Below is a small trained network, with its code and all its weights. Each question gives an input and a class and asks what happens when units are switched off, that is, made to give their printed mean instead of their output.

import numpy as np


def w(rows, s, z=0):
    codes = np.array(rows[::2]) - 128.0
    scale = np.full(codes.shape[1], s)
    scale[-1] = z or s
    return codes * scale


def f(y):
    return np.maximum(y, 0)


def log_softmax(a):
    a = a - a.max(-1, keepdims=True)
    return a - np.log(np.exp(a).sum(-1, keepdims=True))


def net(x, mask):
    res = np.array(x, float).reshape(1, 5) / 4 @ E
    y = f(res @ A[0][:, :-1].T + A[0][:, -1])
    res = res + np.where(mask, y, B[0][:, -1]) @ B[0][:, :-1]
    return log_softmax(res[-1] @ U[:, :-1].T + U[:, -1])


A, B = {}, {}
E = w([
[255,46,95,48],'x0',
[144,177,96,117],'x1',
[128,130,125,124],'x2',
[52,63,15,183],'x3',
[164,100,157,204],'x4',
],0.0093)
A[0] = w([
[160,167,188,74,15],'neuron 1',
[94,179,155,144,66],'neuron 2',
[55,123,9,128,80],'neuron 3',
[98,101,104,124,31],'neuron 4',
[106,72,45,173,106],'neuron 5',
[172,168,162,89,174],'neuron 6',
[45,155,176,123,8],'neuron 7',
[181,92,112,82,248],'neuron 8',
[32,145,164,186,251],'neuron 9',
[171,100,125,84,35],'neuron 10',
[112,115,104,43,238],'neuron 11',
[76,186,137,129,251],'neuron 12',
[177,42,123,52,126],'neuron 13',
[99,147,101,67,124],'neuron 14',
[125,164,184,114,67],'neuron 15',
[180,133,213,125,191],'neuron 16',
[162,175,199,89,109],'neuron 17',
[164,107,128,147,254],'neuron 18',
[145,196,70,101,247],'neuron 19',
[78,158,183,118,76],'neuron 20',
[77,153,126,112,80],'neuron 21',
[109,183,124,193,210],'neuron 22',
[188,141,130,193,248],'neuron 23',
[97,46,116,148,191],'neuron 24',
[162,110,90,115,40],'neuron 25',
[82,95,104,139,56],'neuron 26',
[10,179,170,179,151],'neuron 27',
],0.012,0.004)
B[0] = w([
[87,183,90,187,188],'neuron 1',
[141,63,53,153,171],'neuron 2',
[100,200,95,195,227],'neuron 3',
[108,169,112,167,149],'neuron 4',
[43,239,60,145,227],'neuron 5',
[20,136,60,171,201],'neuron 6',
[179,74,98,189,180],'neuron 7',
[75,25,97,169,240],'neuron 8',
[81,32,99,108,248],'neuron 9',
[164,61,29,189,182],'neuron 10',
[97,60,208,195,200],'neuron 11',
[82,19,136,153,208],'neuron 12',
[107,22,73,164,251],'neuron 13',
[83,130,208,207,164],'neuron 14',
[104,194,10,158,167],'neuron 15',
[28,193,86,112,218],'neuron 16',
[61,197,24,173,207],'neuron 17',
[13,82,179,141,196],'neuron 18',
[18,51,255,139,187],'neuron 19',
[105,86,93,175,173],'neuron 20',
[150,65,116,185,161],'neuron 21',
[69,77,115,143,201],'neuron 22',
[38,50,134,52,196],'neuron 23',
[54,209,157,105,210],'neuron 24',
[143,89,84,193,164],'neuron 25',
[115,185,74,110,166],'neuron 26',
[131,28,52,113,253],'neuron 27',
],0.0064,0.011)
U = w([
[168,199,7,214,146],'0',
[133,121,92,175,255],'1',
[176,96,61,194,85],'2',
[107,122,133,166,247],'3',
[97,122,125,136,223],'4',
[98,114,190,56,39],'5',
[236,187,126,208,1],'6',
[163,199,127,48,1],'7',
],0.011,0.004)

Each question gives the input, the list of numbers given to net, and the class t.
The units are the neurons (one row each of A and B). Each row of codes is followed by its name. A weight is (code - 128) times the scale printed after its matrix; where a second scale follows, it is the last column's (A, B and U).
mask holds one flag per neuron, in row order. A switched-off neuron (its flag False) gives its mean, the last column of its row in B, instead of its output. The means were averaged over made-up inputs and are rounded, as every weight is.
A unit's drop is (log p(t) with every unit on - log p(t) with that unit switched off) / (log p(t) with every unit on - log p(t) with every unit switched off).
The circuit of an input: a set's keep is (log p(t) with only the set's units on - log p(t) with every unit switched off) / (log p(t) with every unit on - log p(t) with every unit switched off). Starting from the 12 units with the biggest drops (on a tie, the unit counted first), units are removed one at a time, each time the one whose removal leaves the highest keep (on an exact tie, the one counted first), for as long as the keep stays at least 0.8.
units of the circuit, in order: the units of the circuit, biggest drop first
most important unit: the unit with the biggest drop
top k neurons: the k neurons with the biggest drops, biggest first
drop when u is switched off: that unit's drop, to one decimal
input [7,3,-5,8,3], class 0: units of the circuit, in order : [neuron 5]
input [-8,-7,6,-6,5], class 2: units of the circuit, in order : [neuron 27; neuron 7; neuron 2]
input [5,5,5,7,-8], class 3: units of the circuit, in order : [neuron 19; neuron 11]
input [4,4,7,-2,-8], class 3: units of the circuit, in order : [neuron 19; neuron 11; neuron 14]
input [1,-4,-5,8,-8], class 0: top 2 neurons : [neuron 3; neuron 5]
input [4,-3,1,5,7], class 3: units of the circuit, in order : [neuron 18; neuron 24]
input [6,2,4,-8,3], class 0: top 2 neurons : [neuron 17; neuron 1]
input [-2,0,-4,-5,-2], class 0: units of the circuit, in order : [neuron 17; neuron 15]
input [8,-6,-6,-7,-7], class 2: top 3 neurons : [neuron 13; neuron 10; neuron 8]
input [-7,1,4,-7,3], class 0: top 2 neurons : [neuron 15; neuron 17]
input [-8,5,5,-3,-8], class 2: top 3 neurons : [neuron 27; neuron 7; neuron 2]
input [8,-7,-4,-4,-7], class 2: top 2 neurons : [neuron 10; neuron 13]
input [-5,-2,-1,8,-8], class 0: top 3 neurons : [neuron 3; neuron 5; neuron 26]
input [-7,2,2,-3,6], class 2: most important unit : neuron 27
input [3,0,6,7,0], class 0: top 2 neurons : [neuron 5; neuron 3]
input [4,7,1,-3,6], class 4: drop when neuron 14 is switched off : 0.0
input [2,0,-5,5,1], class 0: drop when neuron 9 is switched off : 0.2
input [4,5,1,1,4], class 4: drop when neuron 25 is switched off : -0.1
input [-5,2,-3,-7,6], class 0: drop when neuron 15 is switched off : 0.4
input [3,7,-5,0,2], class 4: top neuron : [neuron 19]
